1 [-8 39 -207 250 -96 12 -199 46 35 14 79 -9 50 71 -80 -64 -147 -269 243 198 -17 -77 78 99 25 30 198 -129 -35 -21 20 136 48 90 -30 289 -47 239 -56 -59 -157 -8 178 -129]
2 [-12 88 169 39 386 42 -5 -32 10 33 -58 -234 -60 102 -248 154 -70 -153 -265 -29 22 98 131 -215 22 -186 28 -37 -35 -45 -135 30 -52 128 -136 -204 52 829 -9 -28 -305 -327 35 20]
3 [4 186 20 -18 274 -107 -112 -46 3 -11 59 -38 17 -16 -77 153 -121 -185 -286 -63 46 91 96 87 -7 -81 112 -73 -58 -128 -116 -70 39 -32 104 79 7 284 69 -82 -44 -221 -7 93]
4 [-2 -98 -93 -120 75 8 165 108 -66 222 -114 77 -142 -82 -248 -21 -72 -184 -294 96 -10 21 105 -7 -79 21 -78 -38 430 -56 25 76 -81 85 -75 -100 8 187 -30 28 -265 52 227 -29]
5 [92 267 12 100 356 69 -97 -8 55 -75 72 -157 -106 120 143 102 -90 -91 156 12 -37 48 43 56 73 -124 238 -66 -170 -57 -21 -7 87 -13 60 -26 7 223 -121 -181 -133 -481 123 -249]
6 [146 -19 -39 -70 98 -27 1 139 -49 24 -50 -83 -54 169 76 125 -96 -20 -58 -111 -69 18 55 21 -21 -111 151 -27 22 157 -63 -85 -27 -123 85 -36 -54 65 -55 -114 -160 -145 238 56] => 3 5 4 1
7 [-91 -229 -95 98 -68 12 169 103 -55 142 -101 146 -87 -91 -40 1 -19 -66 -132 41 -95 -44 -14 126 10 102 -166 -87 422 -10 31 -5 -114 -8 -34 -136 52 -161 12 -51 -291 51 457 -38] => 4 6 1 3
8 [-88 -88 -101 107 -260 165 -63 107 -63 -133 37 -81 18 -144 123 -94 -4 -19 335 93 -14 -39 -56 182 -21 131 41 -30 127 90 98 213 52 -143 -48 60 -23 -110 -27 -193 -143 122 284 -52] => 1 7 6 4
9 [52 51 145 1 330 -3 12 27 0 25 -6 -77 -109 153 22 143 -11 39 -116 -40 79 193 53 -51 8 -74 28 -68 -127 -94 -98 -61 -3 -82 29 -62 -92 235 -56 -196 -17 -362 41 144] => 3 6 5 2
10 [-32 139 40 150 461 12 31 100 -87 51 119 -78 -141 -29 -159 -49 23 -283 -125 54 102 -108 176 -21 -8 -151 -15 -13 59 -1 -143 157 91 197 -128 18 96 648 22 -110 -389 -496 249 -269] => 2 5 3 9
11 [-61 -116 -101 191 172 132 -22 146 -73 63 4 127 17 -207 -300 -71 -74 -223 -82 199 93 -156 98 28 44 -9 -65 58 369 24 96 220 -59 139 -197 133 18 517 -60 -75 -340 -86 411 -160] => 4 10 1 7
12 [-63 2 123 41 335 106 -7 72 -13 123 40 46 -171 43 -201 152 29 -72 -245 31 15 48 172 -39 -13 -81 38 -56 15 -124 -103 -105 18 140 -89 -84 32 583 -64 -83 -111 -390 204 96] => 2 9 3 10
13 [-22 -162 -41 16 -92 -1 115 78 -68 82 -85 -81 -66 21 120 108 -8 -21 9 98 93 -56 16 108 41 185 -70 -51 282 50 22 -53 -38 93 -3 -80 -119 -167 32 3 -59 87 428 49] => 7 8 6 4
14 [21 -15 58 -93 -56 -51 38 108 -37 139 -55 -139 -153 178 75 79 33 99 40 -95 -23 -122 -45 79 -40 -20 97 -51 58 74 10 -106 -22 -127 91 -92 10 80 -80 -122 -37 51 205 155] => 6 13 9 8
15 [-213 49 39 45 337 -126 66 230 -200 344 92 -83 -87 -26 -336 61 25 -281 -300 136 162 -30 234 -38 -63 -205 47 12 204 -30 -48 152 9 159 -215 -93 23 963 -136 -51 -249 -329 437 145] => 12 10 2 11
16 [-93 24 51 100 328 -53 12 122 -93 129 -17 43 25 -102 -305 -57 39 -198 -142 60 175 -220 169 -57 -41 -30 90 -71 117 -26 -60 214 82 262 -225 -73 -8 704 7 40 -368 -210 186 -104] => 10 11 15 12
17 [-72 48 -46 43 215 -8 64 178 10 177 -119 -35 -21 -51 -298 33 48 -125 -214 69 82 40 225 -92 -25 -47 2 39 277 59 -112 97 14 56 -151 -47 -31 295 -66 44 -179 -192 149 109] => 4 12 16 11
18 [46 -5 53 -122 10 162 122 -187 -55 47 -13 -176 -135 173 214 -1 30 198 247 10 -137 -107 -84 55 106 15 56 65 -194 128 128 53 -118 -28 163 -31 -67 84 -30 -60 -98 -221 137 -126] => 14 6 5 9
19 [-84 -71 46 -2 321 -138 123 74 -28 279 -76 -92 -83 62 -230 112 43 -46 -340 57 87 78 25 -13 -26 -8 -86 47 150 -43 -118 -57 -77 62 -89 -76 -39 293 -81 1 -159 -162 268 107] => 17 12 4 9
20 [15 -44 -137 -48 -145 24 -69 3 -43 -62 -134 -33 -85 38 120 59 -8 44 206 20 -63 -17 29 119 81 152 88 -9 78 -15 59 18 -38 -44 74 24 28 -197 26 -91 -87 176 205 -70] => 8 13 14 6
21 [181 164 128 48 306 -24 46 22 -32 -98 59 -173 -38 181 119 194 -18 47 96 -146 27 -84 -74 -196 -26 -41 31 -144 -306 -2 -105 -177 55 -115 63 -38 30 316 -94 -104 -36 -413 6 87] => 9 5 6 3
22 [57 113 -41 -128 -45 -117 -41 68 -33 34 -69 -8 -87 282 239 -21 81 179 190 -54 10 -50 -15 105 -23 81 159 73 -190 39 23 -151 -19 -139 99 -13 22 -318 -28 -137 61 10 104 163] => 14 20 6 18
23 [-38 58 -168 267 30 -3 -129 58 -109 45 56 60 42 -131 -31 -136 -35 -209 242 88 -17 -166 132 91 0 84 26 -15 75 -137 191 313 14 108 -47 202 -5 219 -32 -65 -139 -9 285 -281] => 1 11 8 20
24 [94 12 113 -92 -31 -93 -21 -70 -66 7 -12 -132 -60 357 383 16 26 134 115 3 -82 57 -20 65 -12 20 130 81 -190 68 51 31 -54 -144 235 12 -43 -124 -31 -197 138 -175 15 227] => 22 18 14 6
25 [-61 -258 -97 164 -217 -21 140 -62 -41 192 -116 101 -35 -264 -101 -90 -23 -56 12 72 -112 32 71 140 8 232 -93 -87 391 99 61 9 -39 100 -56 85 51 -82 -16 141 -183 188 372 -130] => 7 13 4 20
26 [-46 -165 28 -103 334 120 222 74 -68 146 -77 -101 -159 11 -255 222 45 -16 -95 -81 58 40 173 -158 -30 -75 -135 79 219 -31 -242 -59 -120 177 -115 -109 -68 291 4 43 -126 -182 161 -178] => 19 17 12 4
27 [43 -83 -118 -4 -274 -158 -155 87 -40 70 -63 -60 -19 -11 201 -112 -54 205 192 99 -47 -83 -63 211 110 74 127 -57 4 61 99 12 -105 -114 90 124 -19 -213 9 -49 55 76 187 -117] => 20 8 22 14
28 [28 -54 79 45 -14 -25 -44 -46 -52 -35 62 -74 -116 230 13 9 99 56 -48 -58 51 127 4 -33 -93 18 44 55 65 130 -10 -64 -22 -133 125 -141 -35 -50 3 -15 -131 -248 55 116] => 6 14 9 24
29 [109 254 103 -20 305 -36 -67 -80 -49 -108 98 -73 -40 248 136 136 54 10 66 -57 47 98 -24 -37 4 -109 113 44 -298 38 -162 -47 15 51 -8 -103 -22 235 -62 -188 -93 -266 -113 18] => 21 9 5 3
30 [1 -141 -87 150 -205 -116 -256 -117 -33 -67 -24 -33 -83 93 107 1 122 -38 330 -70 39 -170 80 165 34 60 107 68 10 -48 52 69 -1 13 101 116 -55 -3 70 -13 -149 172 166 -55] => 20 27 8 1
31 [-74 -98 34 -84 160 222 203 14 24 72 -25 -118 -159 -130 -151 98 33 14 -320 89 14 33 159 -54 -77 -21 -80 79 197 -27 -194 -79 110 9 -51 -162 -72 141 21 -74 -199 -265 287 -115] => 26 19 17 4
32 [28 2 97 -44 286 43 -45 71 -9 140 25 -55 -170 -32 -196 179 6 -144 -171 53 47 51 135 -34 17 -49 11 -52 46 6 -112 -125 -44 100 -89 -128 29 627 -106 -82 -110 -390 243 100] => 12 2 19 17
33 [-16 -37 148 -38 267 -6 111 81 -37 197 -65 -80 -48 171 -47 147 20 -118 -243 -52 36 163 72 -158 -79 -111 -76 -5 131 48 -99 -57 -34 85 -92 -191 121 450 -152 -187 -14 -241 161 13] => 32 19 12 9
34 [4 -254 -56 -32 -83 -44 19 164 -79 84 -175 57 8 25 15 -147 38 -22 112 65 -9 -44 147 25 -1 148 17 -19 389 96 105 76 -83 107 43 -22 41 190 -10 -89 -221 59 382 69] => 13 7 25 4
35 [105 96 6 10 -28 -52 -90 -43 -79 -129 45 -105 -11 47 371 -59 -23 49 201 -100 -21 -13 -113 88 23 1 140 -24 -192 98 110 -67 7 -110 128 64 -11 -199 17 -77 -8 -17 -21 -215] => 22 27 20 24
36 [-18 27 17 85 267 72 30 -4 -34 288 19 -68 -30 89 -217 156 -3 -190 -147 49 134 69 266 -306 59 -14 150 102 76 -32 -45 -97 -32 156 13 -229 16 723 -105 -134 -217 -415 60 52] => 32 12 2 33
37 [-13 -55 -34 175 213 59 -26 172 25 38 -46 -48 -51 -79 -260 -53 -45 -147 -101 -15 148 75 74 3 79 -106 -31 -30 31 -95 14 81 11 132 -67 -38 -148 448 -33 -18 -95 -231 130 -67] => 17 12 32 16
38 [-57 41 -172 235 -18 -75 -338 103 -71 -49 158 -7 70 -12 -102 -93 -32 -258 58 93 102 -127 238 16 -40 -145 133 -139 -79 -83 40 142 115 117 -153 223 38 681 67 -162 -4 -204 20 -48] => 1 37 23 16
39 [103 33 48 78 146 -66 -237 84 -23 -188 103 -99 24 50 207 0 -143 29 326 -20 -93 13 -78 -22 136 -56 104 28 -316 12 72 -73 -14 -37 3 -59 -119 240 -40 -163 79 -150 -12 75] => 29 35 21 5
40 [-36 103 -34 125 209 40 101 130 -78 255 -45 17 -36 -85 -270 18 -113 -19 -35 115 20 -11 82 -59 -73 42 -14 -17 258 -15 -45 146 -61 58 -24 -76 -34 344 -63 -57 -172 53 141 0] => 17 4 37 19
41 [-16 51 83 103 318 99 -9 97 1 161 8 -42 -17 -87 -289 61 -161 -146 -213 94 74 -14 137 -12 20 -45 28 -33 286 19 -187 94 5 116 -161 -74 76 410 -130 -92 -330 -291 315 -50] => 17 32 40 12
42 [-14 5 -45 -67 -145 189 4 43 54 -16 -115 -204 -60 -6 184 7 -71 57 250 -70 11 -165 -4 115 40 109 194 -9 105 132 63 23 -47 -129 191 89 -98 49 -49 -139 -74 -64 294 -73] => 20 14 8 18
43 [-33 -203 -41 -22 -182 -95 79 -8 -106 -47 -95 -120 -62 -125 -22 -112 -7 4 243 -55 66 -32 19 78 16 128 42 -62 281 18 64 193 -93 -62 25 -56 -42 92 117 -44 -174 142 285 -102] => 34 20 8 13
44 [-10 95 106 19 349 73 -47 14 -144 51 -9 -150 -36 122 -24 178 42 -10 -11 54 68 -6 2 -37 31 -77 0 -22 -43 -51 -156 -124 86 -61 9 -89 -66 469 -88 -6 -272 -397 210 81] => 32 9 12 21
45 [22 -84 -181 33 -234 -91 -44 175 32 -20 -123 -92 -8 -59 208 -121 -28 156 349 160 -15 -38 -87 163 54 173 46 -72 121 83 147 296 -40 -81 27 100 42 -336 -5 -5 -33 161 336 -183] => 27 8 20 43
46 [121 -108 78 -173 -29 41 154 123 31 71 -65 -97 -235 164 40 60 -58 197 -22 -75 -73 60 -130 1 -39 62 -60 131 51 124 -78 -195 -62 -51 218 -132 -109 -189 -60 -119 3 -68 116 103] => 14 28 6 22
47 [41 96 -84 281 4 -5 -195 32 46 5 48 55 19 -78 -104 68 -130 -140 102 128 272 -90 179 175 65 -21 303 11 129 -54 -8 113 73 56 53 255 -14 263 -18 -18 -11 -106 259 -203] => 1 23 38 37
48 [65 210 11 213 400 68 -222 71 -33 57 114 18 94 -2 -3 154 -23 -240 -14 65 -73 -104 220 20 -20 -165 46 -105 -148 -18 -17 27 38 18 -36 34 61 466 -36 -143 -207 -363 55 -206] => 5 10 44 3
49 [8 -142 69 -70 121 -97 333 -96 -24 130 -183 -26 -178 157 -100 227 53 41 -97 -50 -23 15 -187 -180 -20 121 -56 121 245 52 -145 -243 -130 15 86 -147 -50 -296 -36 -7 -286 81 346 127] => 46 13 7 14
50 [182 42 -7 229 62 50 -267 270 11 -37 217 32 138 -41 -27 -9 53 -195 176 94 -28 -56 137 153 79 -43 140 -166 -4 -115 56 123 99 97 12 192 -45 327 17 -83 55 -62 57 -90] => 1 47 38 23
51 [26 -113 -153 -62 -162 57 56 41 3 89 -1 -147 -134 -34 459 -22 -19 198 236 58 58 33 -48 194 52 155 -56 84 -52 101 150 -1 26 -182 147 112 39 -557 -102 2 141 142 446 -92] => 45 27 20 22
52 [81 -182 -49 55 -86 168 191 103 13 103 -185 19 -160 -36 18 -22 -24 -3 194 131 76 -142 -89 87 22 210 30 -46 269 129 -12 147 -21 -30 -88 119 -21 8 39 54 -112 -65 413 -84] => 13 43 34 42
53 [-72 62 56 -15 390 19 134 -12 -45 178 -34 -12 -216 66 -288 279 -112 -105 -274 -44 79 64 190 -163 -16 0 -18 46 38 6 -118 -103 -161 126 -26 -161 56 760 -89 -72 -182 -347 41 62] => 32 36 12 2
54 [-5 -135 -13 -75 111 52 180 -33 -99 -30 -164 -113 -31 77 61 200 -26 303 -136 -41 32 219 -79 -179 23 -9 116 40 -1 62 -154 -122 -73 -161 -25 -309 -9 127 3 27 -98 -179 72 -30] => 28 6 9 46
55 [-11 -110 31 -96 -153 131 35 151 -21 66 -23 -193 -11 61 61 -148 -29 -3 152 24 45 -45 -24 45 10 168 42 -39 176 86 127 70 -66 -57 24 63 31 125 120 -22 -80 97 172 -176] => 43 42 20 52
56 [50 -187 -132 52 -125 43 91 -7 126 133 -97 -26 -90 -86 177 5 33 49 223 85 -52 -59 34 64 -32 253 17 9 218 42 63 119 -110 68 85 -39 -115 -31 35 -55 -145 71 467 -174] => 52 13 43 20
57 [144 202 34 -7 206 -20 -37 -3 -103 -209 -21 -168 14 317 306 29 -29 203 104 -59 -71 35 -2 0 -37 55 86 10 -380 133 -36 -108 -13 4 81 -47 -92 -15 -159 -111 53 -424 -21 -69] => 29 21 24 39
58 [-51 401 -32 152 212 -6 -180 18 -65 -47 162 27 2 36 -27 90 -109 -406 -7 82 -10 -252 216 3 -83 -166 202 -80 -175 -130 -112 21 260 130 -106 129 -172 517 -38 -127 -206 -432 -40 -200] => 48 38 5 10
59 [82 146 97 123 341 35 -56 -60 -31 -70 188 -2 -39 27 -55 163 -98 -232 -106 1 58 43 15 14 -92 -174 45 -79 -49 -117 -83 -76 115 -3 1 2 -21 472 -107 -114 -161 -537 44 28] => 44 48 3 12
60 [65 27 63 46 212 -24 58 71 -82 25 -79 -120 15 30 -146 287 67 -123 -65 123 32 112 163 20 -41 -127 101 -11 52 35 -130 -74 23 77 -60 -96 -116 460 -134 -92 -51 -462 260 -107] => 32 44 12 33
61 [124 -95 -199 68 -174 -82 -165 87 30 -103 -52 30 -42 -73 187 -225 -17 31 249 224 14 -172 -113 276 24 141 192 -63 24 -50 94 156 48 -29 -1 83 37 -223 48 -15 -9 346 191 -175] => 45 27 20 8
62 [-32 77 29 153 279 -77 11 66 -39 305 -36 16 -39 18 -94 201 105 -152 -224 122 -46 27 165 147 -45 -164 78 3 57 -170 -25 -39 67 119 -9 -5 -26 294 -128 -63 -176 -168 111 82] => 19 12 17 3
63 [40 3 16 -10 24 64 71 29 -55 72 -47 -51 -191 196 4 181 -35 37 -83 -62 52 -155 -41 -25 46 55 41 38 186 96 -178 -117 -54 -140 76 -9 -36 4 36 -24 -159 -179 167 31] => 6 14 28 46
64 [-113 -40 -6 24 105 13 117 271 2 265 -63 100 -17 -94 -202 16 31 -95 -264 32 128 -65 168 -79 -34 53 -72 80 307 -14 -125 95 -105 70 -37 -74 -41 123 -106 -28 -179 -55 184 72] => 17 4 40 19
65 [87 173 -7 107 351 -29 -62 -16 13 44 109 -11 -78 136 -36 166 -22 -262 -109 77 98 65 97 -19 -121 -119 42 37 -191 -191 37 -131 141 64 -70 -79 -7 554 -191 -131 -275 -369 10 -73] => 59 48 44 12
66 [59 37 166 -17 299 39 46 -102 -126 70 86 -124 -83 239 -71 222 -35 86 -82 -110 91 145 105 -107 -73 -151 29 -16 -142 -12 -67 -193 23 73 -22 -71 -5 585 -80 -165 -36 -479 11 164] => 9 44 12 59
67 [78 -240 -48 -99 -240 11 162 -16 6 143 -141 -60 -123 -30 130 -21 -35 109 16 -34 -86 113 -29 -1 -27 172 -5 92 221 136 125 8 -180 -33 73 -38 -91 -349 -67 70 80 112 230 57] => 13 20 46 56
68 [1 -19 101 -194 212 -34 240 16 -137 -74 -108 -97 -8 245 57 240 57 180 -117 -121 -37 36 -81 -109 -25 -43 143 53 -13 138 -22 -172 -28 -48 -12 -57 17 245 -104 -126 6 -193 25 224] => 54 9 6 14
69 [70 -263 -50 -107 22 14 228 46 -60 161 -67 -214 -146 -76 -8 -117 94 132 -52 5 -74 -97 -53 -36 18 228 -17 29 280 117 -62 -35 -74 32 53 -297 26 -166 72 129 -350 26 367 -16] => 13 7 49 56
70 [148 -72 157 92 414 65 196 -36 -111 48 -108 -199 -190 223 13 356 -60 -32 -10 26 -87 114 -48 -13 -1 -50 17 30 87 189 -77 -208 -59 28 37 -89 61 610 -246 -150 -346 -619 351 -43] => 44 60 32 66
71 [20 97 316 67 303 137 -74 23 -92 125 105 25 24 61 -233 156 16 -138 -226 -65 -21 -52 149 -175 -106 -244 144 -76 -95 -146 -143 -137 63 -46 -157 -118 42 847 15 -205 -244 -410 9 -2] => 2 12 32 59
72 [31 24 242 35 316 -26 -39 52 -218 131 37 -187 -44 215 -23 141 3 -92 -112 -30 -40 124 40 -77 103 -133 -33 -50 -60 6 -105 -95 19 77 22 -208 -58 681 -181 -156 -58 -383 85 166] => 66 44 32 33
73 [-4 40 142 124 306 -85 -54 107 2 148 -42 56 -56 49 -321 200 18 -280 -271 93 77 89 90 -18 -69 -41 -34 -72 -20 -65 -79 -29 53 166 -206 -55 6 721 55 13 -326 -282 -5 58] => 12 2 32 53
74 [43 -118 -134 54 -360 -81 -41 121 -53 80 -17 -43 -12 -72 218 -102 63 129 248 105 -30 -48 41 137 56 262 33 -44 105 60 199 13 25 -62 33 120 -69 -400 17 -161 -5 238 152 -132] => 27 45 20 61
75 [-43 -108 64 40 47 45 142 171 -21 162 -98 -11 -134 -37 -156 88 103 -106 -135 41 -29 -94 151 67 -33 56 -52 -103 417 54 -23 113 -110 16 61 -126 58 170 12 46 -168 -64 127 -68] => 4 64 40 17
76 [-60 -30 -215 114 -156 135 -120 48 -3 96 89 42 -54 -154 -68 25 -63 -221 64 170 -28 -130 172 112 56 64 84 -92 276 77 82 289 74 51 -80 131 -100 135 6 -156 -208 -141 399 -361] => 23 1 47 11
77 [-27 205 14 324 12 -13 -276 202 -88 -52 141 -57 159 21 12 -2 -23 -245 144 79 12 -80 132 60 0 -114 122 -101 -11 -32 -22 108 58 77 -130 146 -18 566 -112 -53 102 -271 27 -103] => 38 50 48 1
78 [46 3 -18 -14 256 -32 -64 31 -81 118 -23 13 3 36 -295 227 -18 -108 -264 7 -13 144 6 -14 5 -76 71 -37 81 -70 -30 -90 -11 -9 -108 -215 -55 449 -70 -9 -74 -301 112 79] => 32 12 60 19
79 [-121 -75 -173 115 -225 72 -16 178 20 52 9 100 0 -289 -75 -102 53 -212 53 161 -5 -298 108 276 94 180 109 -87 309 -9 199 372 -15 186 44 221 -40 -86 -26 -35 -200 180 300 -262] => 76 23 25 8
80 [86 85 -10 27 144 20 59 66 -138 -72 2 49 -73 210 36 108 -101 -33 -26 -113 -51 22 -64 54 -61 -13 66 -36 -19 9 -50 -81 15 -10 62 -99 43 218 -61 -84 -124 -197 116 -65] => 6 63 9 28
81 [-152 4 -3 84 141 77 101 -55 11 275 -102 96 -66 -55 -199 123 63 -105 -306 108 -8 1 147 63 -29 83 -37 4 271 66 -63 47 -46 59 -96 -58 5 -32 -27 -59 -120 -15 262 -12] => 64 75 4 17
82 [69 70 77 60 277 -51 -139 -89 -33 95 172 163 -16 72 -43 99 29 -166 -202 -16 -9 182 44 -42 -72 -159 91 122 -191 -138 -33 -135 13 80 -97 19 -44 185 -127 -13 -59 -173 -79 123] => 3 9 62 65
83 [133 -29 -2 135 -62 44 -284 16 -1 -73 8 -17 125 -2 146 -63 -112 -61 201 23 -89 -191 4 76 2 -10 241 -21 -21 -54 35 111 45 -63 48 200 -112 164 65 -59 -29 -20 105 -21] => 1 50 30 42
84 [-64 189 -88 212 365 99 -194 -87 -73 11 -12 -157 -92 71 93 97 -19 -158 38 42 58 -85 32 -32 44 -72 107 89 -188 -18 -73 41 42 10 73 86 81 340 -9 -128 -22 -593 60 -79] => 5 48 59 44
85 [130 30 -98 11 -182 -82 -184 7 2 -47 105 -63 -139 216 372 -77 -96 -29 273 69 -48 11 -98 169 -18 80 119 -1 -131 -35 27 -78 -7 19 28 60 12 -360 -83 -142 126 24 124 46] => 22 35 27 20
86 [-60 28 -10 -138 49 33 47 -50 17 -115 -46 -64 -97 253 235 -18 32 223 122 -154 -12 51 11 66 56 -24 150 61 -102 101 98 -31 -23 -193 185 -27 -88 -203 24 -152 -7 28 85 62] => 22 24 35 14
87 [-103 -108 50 -1 310 101 191 24 -78 184 0 -134 -116 -130 -249 135 -75 -222 -141 16 145 44 174 130 124 74 14 22 262 112 -140 121 -14 47 -166 -138 22 461 -3 1 -251 -339 308 -124] => 41 17 32 26
